Each row is followed by its group and then its class within the group.
[-0.53 -0.14 -0.36  0.46  0.40  0.27 -0.13  0.29  1.10  0.93 -0.31 -0.30
  0.42  0.18  1.66  2.40  0.37  0.54 -0.25  0.11]	<87>/Q892
[-1.49 -0.99  0.39  0.11  0.13 -0.79  0.74  0.25 -1.62  2.54  0.83 -0.26
 -0.28 -0.10  0.10  5.99  1.00  1.04  0.55 -0.10]	<81>/Q355
[-0.56 -1.30 -0.06  0.74  0.03  0.47  0.39 -0.12  0.73  2.28 -0.49 -0.56
  0.24  0.80 -0.48  1.10  0.11  0.82 -0.27  0.44]	<87>/Q892
[-0.30 -0.76 -0.39  1.00  1.34  0.31 -0.11 -0.51  1.28 -0.64 -0.01  0.03
 -0.25  0.37 -0.20  1.30  0.36  0.20 -0.16 -0.35]	<87>/Q892
[-0.03 -1.09 -0.36  0.21  0.30 -0.03  0.28  0.43 -0.66  1.38  0.20  0.50
  0.06  1.10  0.05  1.30  0.59  0.55  0.13  0.04]	<81>/Q664
[-0.05  0.58  0.24 -0.32 -0.19  0.30 -0.43 -0.56  1.29 -1.13 -0.40  0.77
 -0.25 -1.32  0.34  3.56 -0.11 -0.47  0.18 -0.96]	<85>/Q714
[-1.43 -1.18  0.17  0.14 -0.09  0.08 -1.19 -0.44  0.43  0.84  0.25  0.40
  0.22  0.15  0.41  3.21  0.48  0.24  0.01 -0.77]	<87>/Q305
[-0.87 -0.69 -0.15  0.42 -0.25  0.45 -0.05 -0.10 -1.73  5.91  0.13 -0.13
  0.41  0.03 -0.26  1.51 -0.55  0.49 -0.23 -1.34]	<87>/Q78
[-1.62 -0.62  0.25  0.48  0.73  0.05  0.22 -0.40  0.28  0.26 -0.08  0.34
  0.24  0.09 -0.03  1.46  0.28  0.23  0.87 -0.29]	<87>/Q305
[-0.86 -0.02  0.44 -0.37 -0.03 -0.71 -0.05  0.04 -1.55  2.59  0.54  0.01
  0.17  0.23 -0.18  3.24  0.27 -0.01  0.35 -0.11]	<81>/Q355
[-0.54 -1.27  0.47  0.00  0.02 -0.37  0.07  0.12 -0.97  2.80  0.71  0.02
  0.30  0.69 -0.03  0.55  0.55 -0.03 -0.19 -0.03]	<81>/Q664
[-0.80 -0.77  0.25 -0.38  0.16 -0.03  0.40 -0.21 -0.23 -0.14  1.40 -0.02
  0.00 -1.42 -0.18  4.53  0.16 -0.34  0.99 -0.22]	<85>/Q681
[ 0.17 -0.52  0.10  0.61  0.30 -0.18 -0.56 -0.64 -1.14  0.67  0.25  0.21
  0.17  0.33  0.90  2.18  0.69 -0.50 -0.81  0.35]	<81>/Q765
[-0.08  0.45 -0.32 -0.81 -0.11  1.15  0.02 -0.21 -0.95  3.64  0.20 -0.46
  0.81  0.53 -0.01  2.40  0.28  0.41 -0.14  0.43]	<81>/Q664
[-1.23 -1.14  0.06  0.96  0.79 -0.49  0.14 -1.08  1.04 -0.51  0.32 -0.08
  0.22 -0.41  0.08  2.70 -0.36  0.01  0.32 -1.20]	<87>/Q892
[ 0.29  0.86 -0.83 -0.68  0.69  0.08 -1.26 -0.77  1.37 -2.89 -0.47  0.60
  5.13 -0.98 -0.49  1.10 -1.67 -0.36 -0.54 -0.26]	<85>/Q714
[-0.72 -0.20 -0.64  0.33  0.03 -0.69  0.20 -0.26  0.53 -1.78  0.27  0.13
  0.06 -1.26  0.12  2.96  0.18 -0.04  0.29 -0.53]	<85>/Q390
[-0.77 -1.35  0.20  0.38  0.10  0.53  0.48 -0.33 -0.19  2.66  1.01 -0.54
 -0.21  0.03 -0.08  2.63 -0.10  0.12  0.41 -0.27]	<81>/Q765
[ 0.12 -0.13  0.08  0.14 -1.04  0.08  0.34  0.28 -1.75  1.09 -0.10  0.03
 -0.28  0.17  0.64  3.17  0.34 -0.03  0.25  0.62]	<81>/Q355
[-0.06 -0.41  6.51  0.38 -0.20  0.11  0.44  0.12  0.41  0.09  0.54 -0.02
 -0.27 -0.57 -0.23  2.07  0.24  0.30  0.16 -0.38]	<85>/Q390
[ 0.38 -0.03 -0.02  0.49 -0.40  0.11 -0.27 -0.32  0.35 -0.36 -0.19  0.45
 -0.10 -0.37 -0.94  1.64  0.16 -0.23  0.04  0.06]	<85>/Q681
[-2.69 -0.99 -0.15  1.09  0.38  0.08  0.77 -0.43 -0.12  0.13  0.90 -0.16
  0.04 -0.31 -0.02  5.91 -0.14  0.38  0.79 -0.01]	<87>/Q305
[-1.44  0.05  0.13  0.02  0.61 -0.38  0.17 -0.10  0.47  1.67 -0.54 -0.03
  0.61 -0.24 -0.61 -0.05 -0.12  0.59 -0.53 -0.35]	<87>/Q305

Each row is followed by its group and then its class within the group.
[ 0.02 -0.19 -0.14 -0.70 -0.20  0.00 -0.26 -0.40 -0.53  0.65  0.27 -0.47
 -0.38 -0.26 -0.06  0.32 -0.17 -0.03 -0.04 -0.24]	L/Q645
[-0.07  0.09 -0.18 -1.00 -1.45 -0.37 -0.28 -0.09 -0.52 -0.39  0.46 -0.20
 -0.24 -0.11 -0.49 -0.54 -0.09  0.11  0.14  0.25]	X/Q399
[ 0.42 -0.61  0.24 -0.37 -0.36  0.14  2.25 -0.76 -0.07  0.61  0.02 -0.36
 -0.21  0.10 -0.03  0.39 -0.54 -0.08 -0.51 -0.87]	L/Q645
[-0.53  0.57 -0.67 -1.22 -0.51 -0.06 -1.07  0.31 -1.19  0.83  0.92 -1.62
 -0.52 -0.56 -0.73 -0.94  0.29 -0.01  1.17  1.57]	N/Q941
[-0.20 -0.04 -0.01 -0.11  0.31  0.22  0.01  0.12 -0.08  0.31 -0.19  0.14
  0.05  0.23 -0.10  0.33 -0.06  0.36 -0.22 -0.16]	L/Q340
[ 0.37  0.25 -0.31 -0.02 -0.18  0.44 -0.35 -0.24  0.13  0.00  0.37 -0.43
 -0.41 -0.60 -0.22 -0.13 -0.01  0.09  0.18  0.18]	X/Q399
[ 0.29  1.00 -0.08 -0.86 -0.35 -0.22 -0.99 -0.52 -0.13  0.62  0.52 -0.68
 -1.12  0.19 -0.35 -0.27  0.02 -0.71 -0.12  0.55]	N/Q788
[ 0.18  0.37 -0.07  0.02  0.14  0.05 -0.32  0.28  0.08  0.35 -0.33 -0.93
 -0.03 -0.29  0.35  0.14  0.27  0.16 -0.04  0.20]	N/Q788
[ 0.35  0.92  0.01 -0.59 -0.04 -1.38  0.10 -0.51  0.07 -0.39  0.56  0.02
 -1.12 -0.26  0.10  0.07  0.78 -0.61 -0.33  0.00]	N/Q788
[-0.52 -0.03 -0.32 -1.07 -0.66  0.00 -0.78  0.25 -1.45  0.67  0.71 -0.77
  0.30 -0.16 -0.62 -0.65 -0.07 -0.14  0.75  0.53]	L/Q645
[-0.02  0.41 -0.48  0.03 -0.15 -0.12 -0.32  0.29 -1.19 -0.49  0.48 -0.61
 -0.80 -0.04 -0.07 -0.02  0.04  0.59  0.26  0.13]	X/Q399
[ 0.15 -0.41  0.28 -0.69 -0.20 -0.06 -0.14 -0.38  0.00  1.11  0.25  0.20
  0.07 -0.01 -0.43 -0.14 -0.70 -0.49 -0.16 -0.26]	L/Q645
[ 0.36  0.37 -0.16 -0.25 -0.75 -0.13 -0.11 -1.07 -1.16 -0.70  1.12 -0.40
 -1.00 -0.62 -0.42 -0.81  0.20 -1.09 -0.30  0.17]	X/Q399
[ 0.38  0.62  0.22 -0.33  0.23 -0.24  0.27 -0.30  0.32  0.54 -0.39 -0.17
 -0.94  0.33 -0.25  0.65  0.19 -0.45  0.96 -0.14]	N/Q788
[-0.46 -0.09 -0.01 -0.63 -0.13  0.01 -0.28 -0.19 -1.18  0.52  0.30 -0.28
  0.25  0.22 -0.69 -0.09  0.18  0.20  0.26 -0.26]	L/Q340
[-1.13 -0.20 -0.01 -0.30  0.33 -0.15 -0.39  0.03 -1.13  0.87  0.18 -0.67
  0.18  0.06 -0.16  0.19  0.10  0.17  0.17 -0.29]	L/Q645
[ 0.14  0.57  0.21 -0.06 -0.31 -0.08 -0.32  0.19 -0.15 -0.38  0.29 -0.41
 -0.17 -0.14  0.30  0.05  0.31  0.09 -0.02  0.40]	X/Q801
[ 0.33  0.47  0.07 -0.20  0.42  0.12 -0.32 -0.64  0.40  0.19  0.20 -0.18
 -1.01  0.46 -0.33  0.19  0.59 -0.48  0.03  0.12]	N/Q788
[-0.09  0.06 -0.16 -0.34 -0.24 -0.36 -0.37 -0.18 -0.33  0.73  0.54 -0.26
 -0.36 -0.17 -0.35  0.23 -0.02 -0.03  0.48  0.29]	N/Q941
